Below is a small trained network, with its code and all its weights. Each question gives an input and a class and asks what happens when units are switched off, that is, made to give their printed mean instead of their output.

import numpy as np


def w(rows, s, z=0):
    codes = np.array(rows[::2]) - 128.0
    scale = np.full(codes.shape[1], s)
    scale[-1] = z or s
    return codes * scale


def f(y):
    return np.maximum(y, 0)


def log_softmax(a):
    a = a - a.max(-1, keepdims=True)
    return a - np.log(np.exp(a).sum(-1, keepdims=True))


def net(x, mask):
    res = np.array(x, float).reshape(1, 4) / 4 @ E
    y = f(res @ A[0][:, :-1].T + A[0][:, -1])
    res = res + np.where(mask, y, B[0][:, -1]) @ B[0][:, :-1]
    return log_softmax(res[-1] @ U[:, :-1].T + U[:, -1])


A, B = {}, {}
E = w([
[122,144,134,132,123,133,135,135],'x0',
[211,134,146,103,134,76,157,186],'x1',
[72,84,90,254,158,92,149,178],'x2',
[121,99,72,121,58,128,147,110],'x3',
],0.016)
A[0] = w([
[121,171,158,33,32,184,74,33,6],'neuron 1',
[99,131,145,149,146,190,91,73,164],'neuron 2',
[59,99,89,209,64,192,63,106,119],'neuron 3',
[244,178,199,53,164,187,21,199,143],'neuron 4',
[61,158,175,121,164,181,68,42,26],'neuron 5',
[221,184,172,79,134,150,76,188,131],'neuron 6',
[128,79,115,224,191,98,167,181,50],'neuron 7',
[30,177,110,126,191,183,52,48,144],'neuron 8',
[192,84,70,109,29,138,254,102,166],'neuron 9',
[140,138,182,171,185,122,203,144,51],'neuron 10',
[164,160,210,36,230,144,143,95,128],'neuron 11',
[209,209,127,108,41,168,55,46,167],'neuron 12',
[150,175,161,182,194,159,3,159,159],'neuron 13',
],0.0091,0.013)
B[0] = w([
[153,175,114,243,239,127,90,162,212],'neuron 1',
[140,174,173,181,148,79,139,183,191],'neuron 2',
[80,2,61,157,112,209,118,47,212],'neuron 3',
[114,79,75,152,54,167,122,148,250],'neuron 4',
[227,128,130,14,61,75,195,98,164],'neuron 5',
[114,104,123,139,54,141,172,18,214],'neuron 6',
[198,209,135,79,141,89,146,125,184],'neuron 7',
[170,192,176,106,218,62,127,198,216],'neuron 8',
[141,192,157,145,208,59,81,173,218],'neuron 9',
[185,154,118,68,115,96,147,156,142],'neuron 10',
[66,64,86,153,84,187,105,110,221],'neuron 11',
[213,148,79,68,150,65,170,154,248],'neuron 12',
[192,203,135,81,147,37,85,91,183],'neuron 13',
],0.0085,0.017)
U = w([
[218,147,143,3,88,91,164,106,226],'0',
[149,151,165,237,202,103,134,154,36],'1',
[19,2,116,205,32,216,149,66,254],'2',
],0.01,0.00085)

Each question gives the input, the list of numbers given to net, and the class t.
The units are the neurons (one row each of A and B). Each row of codes is followed by its name. A weight is (code - 128) times the scale printed after its matrix; where a second scale follows, it is the last column's (A, B and U).
mask holds one flag per neuron, in row order. A switched-off neuron (its flag False) gives its mean, the last column of its row in B, instead of its output. The means were averaged over made-up inputs and are rounded, as every weight is.
A unit's drop is (log p(t) with every unit on - log p(t) with that unit switched off) / (log p(t) with every unit on - log p(t) with every unit switched off).
The circuit of an input: a set's keep is (log p(t) with only the set's units on - log p(t) with every unit switched off) / (log p(t) with every unit on - log p(t) with every unit switched off). Starting from the 12 units with the biggest drops (on a tie, the unit counted first), units are removed one at a time, each time the one whose removal leaves the highest keep (on an exact tie, the one counted first), for as long as the keep stays at least 0.8.
circuit, biggest first: the units of the circuit, biggest drop first
unit that matters most: the unit with the biggest drop
top k neurons: the k neurons with the biggest drops, biggest first
drop of u: that unit's drop, to one decimal
input [6,7,1,6], class 1: circuit, biggest first : neuron 9
input [0,5,4,0], class 0: top 3 neurons : neuron 1; neuron 7; neuron 2
input [-7,8,-5,-3], class 2: top 2 neurons : neuron 11; neuron 4
input [5,4,8,0], class 0: circuit, biggest first : neuron 7; neuron 1
input [8,6,1,-3], class 0: top 4 neurons : neuron 3; neuron 10; neuron 13; neuron 1
input [5,2,-2,-1], class 2: top 2 neurons : neuron 8; neuron 7
input [8,-6,0,-3], class 0: top 2 neurons : neuron 5; neuron 1
input [-6,-6,0,-6], class 0: top 2 neurons : neuron 5; neuron 1
input [5,7,1,-4], class 0: top 2 neurons : neuron 3; neuron 10
input [6,-6,2,1], class 2: top 3 neurons : neuron 3; neuron 9; neuron 1
input [-4,0,0,4], class 1: top 4 neurons : neuron 5; neuron 12; neuron 6; neuron 9
input [3,1,3,-1], class 0: top 3 neurons : neuron 1; neuron 9; neuron 2
input [3,1,-8,-8], class 2: top 2 neurons : neuron 11; neuron 4
input [5,-8,-3,-8], class 0: circuit, biggest first : neuron 5
input [2,3,2,8], class 1: top 2 neurons : neuron 9; neuron 12
input [-5,2,0,-1], class 2: top 3 neurons : neuron 12; neuron 8; neuron 7
input [0,-1,8,2], class 2: top 2 neurons : neuron 3; neuron 8
input [-2,7,-3,-2], class 2: drop of neuron 13 : 0.0
input [-6,7,3,7], class 1: drop of neuron 5 : 0.2
input [-4,-1,6,2], class 2: drop of neuron 3 : 0.4
input [-7,-6,-4,6], class 1: drop of neuron 1 : 0.7
input [8,7,8,-4], class 0: unit that matters most : neuron 7
